Below is a small trained network, with its code and all its weights. Each question gives an input and a target symbol and asks what happens when units are switched off, that is, made to give their printed mean instead of their output.

import numpy as np


def w(rows, s, z=0):
    codes = np.array(rows[::2]) - 128.0
    scale = np.full(codes.shape[1], s)
    scale[-1] = z or s
    return codes * scale


def f(y):
    return y / 2 * (1 + np.tanh(0.7978845608 * (y + 0.044715 * y**3)))


def softmax(a):
    e = np.exp(a - a.max(-1, keepdims=True))
    return e / e.sum(-1, keepdims=True)


def log_softmax(a):
    a = a - a.max(-1, keepdims=True)
    return a - np.log(np.exp(a).sum(-1, keepdims=True))


def net(x, mask):
    ids = ['αγεηθμξπστφψω'.index(c) for c in x.split()]
    T = len(ids)
    res = E[ids] + P[:T]
    q, k, v = (res @ M[0].T for M in (Q, K, V))
    z = softmax(np.where(np.tri(T) > 0, q @ k.T / 3**0.5, -1e9)) @ v
    res = res + np.where(mask[0], z, O[0][:, -1]) @ O[0][:, :-1]
    y = f(res @ A[0][:, :-1].T + A[0][:, -1])
    res = res + np.where(mask[1:13], y, B[0][:, -1]) @ B[0][:, :-1]
    return log_softmax(res[-1] @ U[:, :-1].T + U[:, -1])


Q, K, V, O, A, B = {}, {}, {}, {}, {}, {}
E = w([
[249,74,41,157,107],'α',
[180,116,215,23,150],'γ',
[120,119,53,117,186],'ε',
[97,148,162,72,135],'η',
[76,143,135,104,144],'θ',
[112,108,215,94,140],'μ',
[123,150,204,47,117],'ξ',
[5,93,178,201,131],'π',
[88,129,54,136,170],'σ',
[50,156,55,144,149],'τ',
[75,99,136,158,159],'φ',
[171,143,155,22,148],'ψ',
[121,164,95,63,145],'ω',
],0.016)
P = w([
[122,82,110,118,128],'0',
[75,113,146,103,195],'1',
[96,138,64,56,148],'2',
[52,50,102,36,129],'3',
[193,114,137,205,126],'4',
[68,192,145,162,199],'5',
[132,196,84,102,56],'6',
[111,9,89,78,119],'7',
[203,182,154,248,151],'8',
[87,155,113,149,141],'9',
[137,145,97,90,71],'10',
[169,72,120,143,188],'11',
],0.015)
Q[0] = w([
[129,37,106,90,115],'H0',
[230,98,182,235,255],'H0',
[229,171,152,234,83],'H0',
],0.0089)
K[0] = w([
[206,66,172,249,116],'H0',
[157,251,166,179,250],'H0',
[8,119,191,78,255],'H0',
],0.0097)
V[0] = w([
[186,117,254,74,81],'H0',
[38,148,237,146,77],'H0',
[131,219,99,46,61],'H0',
],0.012)
O[0] = w([
[123,172,5,178,192,41],'H0',
[78,73,14,87,106,158],'H0',
[134,38,132,189,213,3],'H0',
],0.016,0.0042)
A[0] = w([
[142,165,132,95,56,90],'N0',
[89,129,232,149,160,189],'N1',
[96,137,154,114,32,125],'N2',
[91,164,141,104,162,188],'N3',
[139,164,130,106,63,16],'N4',
[184,99,117,135,215,214],'N5',
[93,161,255,59,142,139],'N6',
[210,171,146,90,84,53],'N7',
[144,11,107,57,154,255],'N8',
[60,147,138,201,170,192],'N9',
[155,241,210,182,110,110],'N10',
[101,39,132,103,221,201],'N11',
],0.008,0.0037)
B[0] = w([
[157,85,96,230,125,184],'N0',
[217,90,112,96,136,202],'N1',
[101,119,79,122,121,204],'N2',
[164,196,96,131,105,152],'N3',
[92,87,114,254,130,165],'N4',
[140,134,95,206,80,154],'N5',
[123,140,118,170,105,253],'N6',
[94,153,108,125,175,170],'N7',
[103,83,226,135,130,172],'N8',
[175,167,89,60,93,156],'N9',
[95,72,49,83,137,185],'N10',
[41,125,173,166,86,164],'N11',
],0.0086,0.02)
U = w([
[164,91,97,135,123,133],'α',
[157,106,118,125,105,118],'γ',
[116,108,108,82,91,118],'ε',
[118,101,167,110,103,33],'η',
[132,101,111,133,143,1],'θ',
[116,118,190,181,163,150],'μ',
[144,227,163,127,8,173],'ξ',
[113,149,153,205,180,155],'π',
[58,91,149,124,198,179],'σ',
[115,139,106,153,174,96],'τ',
[94,115,93,50,168,179],'φ',
[70,117,172,76,142,198],'ψ',
[74,70,112,160,217,60],'ω',
],0.011,0.0068)

Each question gives the input, a string of symbols that net reads in full, and the target symbol t.
The units are the heads (3 rows each of Q, K, V and O) and the neurons (one row each of A and B). Each row of codes is followed by its name. A weight is (code - 128) times the scale printed after its matrix; where a second scale follows, it is the last column's (O, A, B and U).
mask holds one flag per unit, heads first, then neurons. A switched-off unit (its flag False) gives its mean, the last column of its rows in O or B, instead of its output. The means were averaged over made-up inputs and are rounded, as every weight is.
A unit's drop is (log p(t) with every unit on - log p(t) with that unit switched off) / (log p(t) with every unit on - log p(t) with every unit switched off).
The circuit of an input: a set's keep is (log p(t) with only the set's units on - log p(t) with every unit switched off) / (log p(t) with every unit on - log p(t) with every unit switched off). Starting from the 12 units with the biggest drops (on a tie, the unit counted first), units are removed one at a time, each time the one whose removal leaves the highest keep (on an exact tie, the one counted first), for as long as the keep stays at least 0.8.
units of the circuit, in order: the units of the circuit, biggest drop first
k most important neurons: the k neurons with the biggest drops, biggest first
drop when u is switched off: that unit's drop, to one decimal
input ε μ φ τ ω ε ψ α φ ω θ, target α: units of the circuit, in order => N10, H0, N1, N0
input γ φ φ π ε α ω ξ, target α: 3 most important neurons => N10, N1, N0
input σ π τ γ μ γ ε μ π, target τ: units of the circuit, in order => H0, N9
input μ π π, target φ: units of the circuit, in order => H0, N0
input φ φ μ ψ φ μ μ, target π: most important neuron => N10
input π σ π ω φ μ φ φ ω, target φ: 2 most important neurons => N6, N5
input γ φ α θ μ μ μ π, target α: units of the circuit, in order => H0, N1, N10
input π μ ε μ ε, target φ: units of the circuit, in order => H0, N0
input θ π μ φ φ φ μ ω, target ξ: 2 most important neurons => N10, N1
input μ ω θ ψ θ ε φ, target π: units of the circuit, in order => H0, N10
input τ θ μ ψ ψ π ψ μ ω φ η, target φ: 3 most important neurons => N6, N0, N4
input τ φ τ ω, target η: 2 most important neurons => N1, N8
input α μ π σ γ π ψ φ, target α: 3 most important neurons => N10, N1, N6
input π μ μ φ μ ε, target ξ: most important neuron => N3
input ψ π α σ θ ψ φ θ π ω, target α: 3 most important neurons => N10, N1, N6
input θ φ μ π ε μ σ, target ε: drop when H0 is switched off => 1.3
input η μ φ φ φ σ α φ φ γ ω, target α: drop when N1 is switched off => 0.9
input ε μ μ ψ ε ε φ, target π: drop when N10 is switched off => 0.2
